Below are the code and all the weights of a small trained network. Each question names an input and a class and asks about switching units off, where a switched-off unit gives its printed mean instead of its output.

import numpy as np


def w(rows, s, z=0):
    codes = np.array(rows[::2]) - 128.0
    scale = np.full(codes.shape[1], s)
    scale[-1] = z or s
    return codes * scale


def norm(h):
    return h / np.sqrt((h * h).mean(-1, keepdims=True) + 1e-5)


def f(y):
    return np.maximum(y, 0)


def log_softmax(a):
    a = a - a.max(-1, keepdims=True)
    return a - np.log(np.exp(a).sum(-1, keepdims=True))


def net(x, mask):
    res = np.array(x, float).reshape(1, 4) / 4 @ E
    u = 0
    for l in range(3):
        y = f(norm(res) @ A[l][:, :-1].T + A[l][:, -1])
        res = res + np.where(mask[u : u + 3], y, B[l][:, -1]) @ B[l][:, :-1]
        u += 3
    return log_softmax(norm(res)[-1] @ U[:, :-1].T + U[:, -1])


A, B = {}, {}
E = w([
[119,159,134,128,111,201,142,110,126],'x0',
[159,151,66,162,153,157,68,98,87],'x1',
[165,94,37,87,87,146,123,124,247],'x2',
[178,93,123,170,88,109,152,108,100],'x3',
],0.013)
A[0] = w([
[153,147,55,160,203,105,56,131,103,8],'L0N1',
[56,161,130,74,209,135,80,156,165,22],'L0N2',
[150,114,107,121,197,2,88,152,141,2],'L0N3',
],0.014,0.0072)
B[0] = w([
[155,197,201,3,82,123,93,81,132,250],'L0N1',
[228,89,103,216,148,105,184,41,95,255],'L0N2',
[28,140,80,154,84,221,208,141,73,226],'L0N3',
],0.012,0.0054)
A[1] = w([
[80,124,197,122,157,106,205,132,181,2],'L1N1',
[158,110,172,120,62,106,192,96,101,139],'L1N2',
[123,170,150,114,132,253,151,106,135,91],'L1N3',
],0.017,0.0048)
B[1] = w([
[169,185,242,2,61,114,145,90,92,185],'L1N1',
[162,167,69,176,223,52,132,118,100,250],'L1N2',
[10,106,74,165,124,88,163,137,106,223],'L1N3',
],0.0094,0.014)
A[2] = w([
[78,145,177,135,198,102,98,217,82,18],'L2N1',
[136,143,248,192,183,194,75,114,105,2],'L2N2',
[121,138,130,143,103,249,22,105,50,41],'L2N3',
],0.021,0.0018)
B[2] = w([
[93,93,72,105,93,198,79,120,178,254],'L2N1',
[178,85,46,94,93,150,139,131,215,216],'L2N2',
[156,117,248,99,129,74,183,145,114,223],'L2N3',
],0.014,0.0088)
U = w([
[182,139,226,50,103,60,172,118,80,159],'0',
[169,22,53,88,77,165,95,167,209,183],'1',
[238,59,90,226,146,79,157,80,38,151],'2',
[2,93,128,189,97,151,237,159,38,115],'3',
[99,170,120,159,194,85,111,170,91,170],'4',
[142,121,221,190,172,179,76,234,147,3],'5',
],0.01,0.0046)

Each question gives the input, the list of numbers given to net, and the class t.
The units are the neurons (one row each of A and B). Each row of codes is followed by its name. A weight is (code - 128) times the scale printed after its matrix; where a second scale follows, it is the last column's (A, B and U).
mask holds one flag per neuron, layer by layer. A switched-off neuron (its flag False) gives its mean, the last column of its row in B, instead of its output. The means were averaged over made-up inputs and are rounded, as every weight is.
A unit's drop is (log p(t) with every unit on - log p(t) with that unit switched off) / (log p(t) with every unit on - log p(t) with every unit switched off).
The circuit of an input: a set's keep is (log p(t) with only the set's units on - log p(t) with every unit switched off) / (log p(t) with every unit on - log p(t) with every unit switched off). Starting from all 9 units, units are removed one at a time, each time the one whose removal leaves the highest keep (on an exact tie, the one counted first), for as long as the keep stays at least 0.8.
units of the circuit, in order: the units of the circuit, biggest drop first
unit that matters most: the unit with the biggest drop
top k neurons: the k neurons with the biggest drops, biggest first
k most important neurons of layer l: the k neurons of layer l with the biggest drops, biggest first
input [-7,1,-7,6], class 1: unit that matters most : L2N1
input [-6,-8,7,-2], class 0: top 3 neurons : (L1N1, L2N1, L2N2)
input [-4,-8,8,-8], class 0: top 2 neurons : (L1N1, L2N1)
input [1,-7,5,-8], class 2: top 4 neurons : (L0N2, L2N3, L0N1, L2N1)
input [3,7,-7,2], class 0: top 3 neurons : (L2N3, L1N2, L0N1)
input [5,7,-4,6], class 0: top 2 neurons : (L2N3, L0N2)
input [-8,2,5,4], class 3: top 2 neurons : (L0N3, L0N2)
input [-6,6,-4,5], class 0: top 2 neurons : (L0N2, L2N3)
input [0,-5,-8,5], class 1: top 3 neurons : (L2N1, L2N2, L0N2)
input [-6,-3,5,-4], class 3: units of the circuit, in order : (L0N3, L2N2)
input [-8,-5,5,-6], class 3: top 4 neurons : (L0N3, L0N1, L2N2, L2N3)
input [4,-5,-5,6], class 2: 2 most important neurons of layer 1 : (L1N2, L1N3)
input [3,5,-8,7], class 1: top 3 neurons : (L2N2, L0N2, L2N1)
input [-6,5,2,2], class 3: most important neuron of layer 1 : (L1N3)
input [-7,-7,6,-4], class 0: top 3 neurons : (L1N1, L2N1, L2N2)
input [1,8,-5,-3], class 0: top 2 neurons : (L2N3, L0N1)
input [-4,-7,7,3], class 0: top 3 neurons : (L2N1, L2N2, L1N1)
input [-5,3,-7,5], class 1: units of the circuit, in order : (L2N1, L0N2)
input [1,-4,4,1], class 0: 2 most important neurons of layer 2 : (L2N1, L2N2)
input [6,2,4,2], class 3: units of the circuit, in order : (L1N3)
input [0,6,-7,2], class 1: units of the circuit, in order : (L2N2, L2N1)
input [-7,5,6,3], class 3: units of the circuit, in order : (L0N3, L2N2)
input [4,1,-8,5], class 1: units of the circuit, in order : (L2N2, L2N1)
input [4,-4,-8,-4], class 1: 2 most important neurons of layer 2 : (L2N2, L2N1)
input [7,7,6,-8], class 2: 2 most important neurons of layer 1 : (L1N3, L1N1)
input [2,-1,3,4], class 2: 2 most important neurons of layer 0 : (L0N3, L0N1)
